Below is a small trained network, with its code and all its weights. Each question gives an input and a class and asks what happens when units are switched off, that is, made to give their printed mean instead of their output.

import numpy as np


def w(rows, s, z=0):
    codes = np.array(rows[::2]) - 128.0
    scale = np.full(codes.shape[1], s)
    scale[-1] = z or s
    return codes * scale


def norm(h):
    return h / np.sqrt((h * h).mean(-1, keepdims=True) + 1e-5)


def f(y):
    return np.maximum(y, 0)


def log_softmax(a):
    a = a - a.max(-1, keepdims=True)
    return a - np.log(np.exp(a).sum(-1, keepdims=True))


def net(x, mask):
    res = np.array(x, float).reshape(1, 2) / 4 @ E
    u = 0
    for l in range(3):
        y = f(norm(res) @ A[l][:, :-1].T + A[l][:, -1])
        res = res + np.where(mask[u : u + 4], y, B[l][:, -1]) @ B[l][:, :-1]
        u += 4
    return log_softmax(norm(res)[-1] @ U[:, :-1].T + U[:, -1])


A, B = {}, {}
E = w([
[68,201,6,202,138,88,2,111,119,133,40,135],'x0',
[222,210,165,163,121,129,174,172,135,66,64,129],'x1',
],0.0023)
A[0] = w([
[9,60,68,134,132,95,119,96,144,225,129,112,20],'0.n0',
[145,103,232,110,144,215,248,165,136,34,205,159,129],'0.n1',
[131,216,96,246,120,67,30,162,118,103,17,140,250],'0.n2',
[204,129,102,145,137,80,107,41,148,135,172,102,96],'0.n3',
],0.0013,0.0018)
B[0] = w([
[99,5,111,124,121,139,245,161,116,17,220,147,160],'0.n0',
[139,92,21,52,119,101,137,141,129,236,142,115,211],'0.n1',
[195,32,128,39,133,161,217,121,133,214,189,125,255],'0.n2',
[128,159,191,112,177,119,213,155,134,187,141,219,128],'0.n3',
],0.002,0.0036)
A[1] = w([
[160,179,168,188,132,129,134,144,133,2,91,136,34],'1.n0',
[145,106,105,100,121,138,161,140,132,142,155,123,152],'1.n1',
[116,163,77,190,143,113,88,130,120,116,93,138,9],'1.n2',
[169,168,141,141,119,130,162,172,124,95,104,123,144],'1.n3',
],0.0061,0.0013)
B[1] = w([
[13,25,42,137,153,109,40,62,98,102,239,140,186],'1.n0',
[140,207,117,209,142,111,81,131,118,78,62,140,254],'1.n1',
[222,145,251,62,74,144,252,200,160,88,72,110,218],'1.n2',
[42,47,110,129,148,138,93,83,111,171,179,133,227],'1.n3',
],0.0039,0.0045)
A[2] = w([
[160,134,115,68,84,128,157,182,153,126,73,105,2],'2.n0',
[183,167,114,168,139,124,143,134,118,115,48,133,106],'2.n1',
[139,139,102,171,131,104,105,126,119,119,2,139,140],'2.n2',
[229,134,222,111,139,139,195,136,125,126,144,135,6],'2.n3',
],0.0049,0.00089)
B[2] = w([
[231,91,80,97,62,76,195,194,139,125,61,100,202],'2.n0',
[28,95,116,150,161,143,78,101,104,162,171,149,203],'2.n1',
[193,187,220,142,154,177,170,175,125,137,118,118,201],'2.n2',
[200,151,26,105,51,83,142,209,156,119,2,94,254],'2.n3',
],0.0042,0.0054)
U = w([
[220,122,90,79,69,108,185,197,147,135,40,99,184],'0',
[30,44,83,122,147,119,95,52,108,115,219,142,224],'1',
[133,254,222,205,212,204,107,145,107,152,124,143,139],'2',
[141,224,175,96,118,123,118,51,177,91,159,129,4],'3',
],0.0088,0.0028)

Each question gives the input, the list of numbers given to net, and the class t.
The units are the neurons (one row each of A and B). Each row of codes is followed by its name. A weight is (code - 128) times the scale printed after its matrix; where a second scale follows, it is the last column's (A, B and U).
mask holds one flag per neuron, layer by layer. A switched-off neuron (its flag False) gives its mean, the last column of its row in B, instead of its output. The means were averaged over made-up inputs and are rounded, as every weight is.
A unit's drop is (log p(t) with every unit on - log p(t) with that unit switched off) / (log p(t) with every unit on - log p(t) with every unit switched off).
The circuit of an input: a set's keep is (log p(t) with only the set's units on - log p(t) with every unit switched off) / (log p(t) with every unit on - log p(t) with every unit switched off). Starting from all 12 units, units are removed one at a time, each time the one whose removal leaves the highest keep (on an exact tie, the one counted first), for as long as the keep stays at least 0.8.
units of the circuit, in order: the units of the circuit, biggest drop first
unit that matters most: the unit with the biggest drop
top k neurons: the k neurons with the biggest drops, biggest first
top k neurons in layer l: the k neurons of layer l with the biggest drops, biggest first
drop of u: that unit's drop, to one decimal
input [-1,3], class 2: units of the circuit, in order => 1.n1, 1.n2, 2.n3
input [3,4], class 1: top neuron => 0.n1
input [-3,-6], class 1: top 2 neurons => 1.n2, 2.n3
input [1,2], class 2: top 3 neurons => 0.n2, 1.n2, 2.n2
input [-3,3], class 2: top 3 neurons in layer 1 => 1.n1, 1.n2, 1.n0
input [-3,-2], class 2: top 2 neurons in layer 1 => 1.n1, 1.n2
input [0,2], class 2: top 2 neurons => 1.n2, 2.n2
input [3,2], class 2: top 2 neurons => 0.n2, 1.n2
input [4,-5], class 1: top 4 neurons => 1.n1, 0.n0, 2.n3, 2.n0
input [-2,4], class 1: top 3 neurons => 0.n2, 1.n3, 2.n3
input [3,3], class 2: top 3 neurons => 0.n2, 1.n2, 2.n2
input [-3,-4], class 1: top 4 neurons => 1.n2, 2.n3, 2.n2, 2.n0
input [5,6], class 1: top 4 neurons => 1.n0, 0.n1, 1.n3, 2.n3
input [3,-1], class 2: unit that matters most => 0.n2
input [0,1], class 2: top 2 neurons => 1.n2, 1.n1
input [3,5], class 1: drop of 2.n1 => 0.0
input [-6,-8], class 1: drop of 2.n0 => 0.1
input [3,6], class 1: drop of 1.n2 => 0.0
